Here is a tiny trained network, its code and every weight. The questions are about switching its units off for an input and a class, where a switched-off unit gives its printed mean instead of its output.

import numpy as np


def w(rows, s, z=0):
    codes = np.array(rows[::2]) - 128.0
    scale = np.full(codes.shape[1], s)
    scale[-1] = z or s
    return codes * scale


def f(y):
    return y / 2 * (1 + np.tanh(0.7978845608 * (y + 0.044715 * y**3)))


def log_softmax(a):
    a = a - a.max(-1, keepdims=True)
    return a - np.log(np.exp(a).sum(-1, keepdims=True))


def net(x, mask):
    res = np.array(x, float).reshape(1, 7) / 4 @ E
    y = f(res @ A[0][:, :-1].T + A[0][:, -1])
    res = res + np.where(mask, y, B[0][:, -1]) @ B[0][:, :-1]
    return log_softmax(res[-1] @ U[:, :-1].T + U[:, -1])


A, B = {}, {}
E = w([
[120,203,122,111,98,172],'x0',
[21,131,135,99,177,131],'x1',
[127,128,128,127,128,128],'x2',
[128,128,128,128,128,128],'x3',
[128,128,128,127,128,128],'x4',
[128,128,128,127,128,129],'x5',
[114,98,7,107,110,169],'x6',
],0.012)
A[0] = w([
[120,157,100,111,106,154,96],'n0',
[105,126,109,124,135,138,97],'n1',
[70,155,169,120,171,103,145],'n2',
[159,130,129,141,113,88,219],'n3',
[158,112,103,126,107,145,152],'n4',
[116,107,153,116,153,105,164],'n5',
[149,133,122,133,121,128,245],'n6',
[124,17,78,136,138,118,162],'n7',
[64,111,78,127,151,149,67],'n8',
[207,156,168,165,103,105,253],'n9',
[112,200,142,137,130,144,145],'n10',
[142,131,124,126,115,153,130],'n11',
[133,126,133,125,130,124,193],'n12',
[140,102,133,128,137,106,243],'n13',
[132,121,135,129,136,111,158],'n14',
[136,163,147,126,114,125,126],'n15',
[144,116,137,144,134,104,183],'n16',
[185,98,75,121,88,150,157],'n17',
[110,215,69,117,82,189,61],'n18',
[128,252,172,125,109,149,135],'n19',
[146,155,142,134,105,134,159],'n20',
[163,104,93,132,97,134,187],'n21',
[62,108,109,96,150,143,124],'n22',
[138,73,183,148,158,75,237],'n23',
[69,143,170,119,166,111,147],'n24',
[144,114,164,146,127,94,226],'n25',
],0.017,0.0034)
B[0] = w([
[86,174,120,101,149,162,166],'n0',
[100,131,123,101,101,132,151],'n1',
[73,135,145,218,184,90,209],'n2',
[140,115,144,130,71,210,173],'n3',
[133,146,82,164,149,148,162],'n4',
[131,102,129,110,207,77,165],'n5',
[176,133,127,136,130,152,156],'n6',
[155,22,24,170,53,66,221],'n7',
[90,102,125,26,39,111,212],'n8',
[251,132,176,21,67,149,247],'n9',
[88,188,137,180,47,132,184],'n10',
[136,157,105,121,150,124,140],'n11',
[145,115,147,139,132,130,139],'n12',
[130,63,142,138,132,164,163],'n13',
[126,111,144,128,143,135,140],'n14',
[165,156,122,120,120,83,156],'n15',
[112,97,154,126,112,180,157],'n16',
[124,147,39,216,166,172,201],'n17',
[68,249,153,56,212,207,227],'n18',
[197,200,101,192,42,11,237],'n19',
[193,161,119,100,146,81,161],'n20',
[141,131,73,188,136,180,178],'n21',
[78,110,161,44,96,56,211],'n22',
[101,66,184,88,226,193,224],'n23',
[75,129,135,195,193,78,206],'n24',
[141,96,221,116,125,182,190],'n25',
],0.032,0.013)
U = w([
[173,78,195,45,140,203,250],'0',
[152,88,57,255,101,145,216],'1',
[71,92,176,163,252,127,148],'2',
[124,62,100,81,46,44,109],'3',
[202,168,146,98,21,94,194],'4',
[141,201,94,157,244,191,37],'5',
[99,172,130,247,112,45,66],'6',
[65,173,169,32,117,143,2],'7',
],0.0052,0.00077)

Each question gives the input, the list of numbers given to net, and the class t.
The units are the neurons (one row each of A and B). Each row of codes is followed by its name. A weight is (code - 128) times the scale printed after its matrix; where a second scale follows, it is the last column's (A, B and U).
mask holds one flag per neuron, in row order. A switched-off neuron (its flag False) gives its mean, the last column of its row in B, instead of its output. The means were averaged over made-up inputs and are rounded, as every weight is.
A unit's drop is (log p(t) with every unit on - log p(t) with that unit switched off) / (log p(t) with every unit on - log p(t) with every unit switched off).
most important unit: the unit with the biggest drop
k most important neurons: the k neurons with the biggest drops, biggest first
drop of u: that unit's drop, to one decimal
input [-1,-8,-2,-2,2,-1,8], class 1: most important unit -> n7
input [-1,4,2,-1,-1,-5,1], class 3: 2 most important neurons -> n18; n23
input [4,1,-6,2,-2,0,8], class 7: 4 most important neurons -> n8; n22; n18; n2
input [-3,-1,4,-7,-5,-3,0], class 0: 2 most important neurons -> n19; n2
input [5,1,-7,7,5,1,0], class 6: 4 most important neurons -> n9; n19; n8; n23
input [-8,1,-6,2,7,-1,-1], class 2: 2 most important neurons -> n9; n23
input [0,-8,-1,3,-8,7,-6], class 0: 2 most important neurons -> n23; n25
input [-2,1,-4,-3,-4,4,-2], class 2: 2 most important neurons -> n9; n8
input [-1,5,0,-8,8,0,1], class 3: 4 most important neurons -> n18; n8; n23; n22
input [8,3,0,-5,1,-8,0], class 6: 2 most important neurons -> n19; n9
input [-4,-1,2,-1,2,8,3], class 1: drop of n9 -> 0.0
input [6,1,6,1,-1,5,5], class 7: drop of n8 -> 0.6
input [0,1,-7,0,6,6,-2], class 2: drop of n7 -> 0.2
input [7,0,-6,-2,-5,-2,5], class 5: most important unit -> n17
input [1,6,-8,3,-3,-7,-1], class 6: 2 most important neurons -> n23; n18
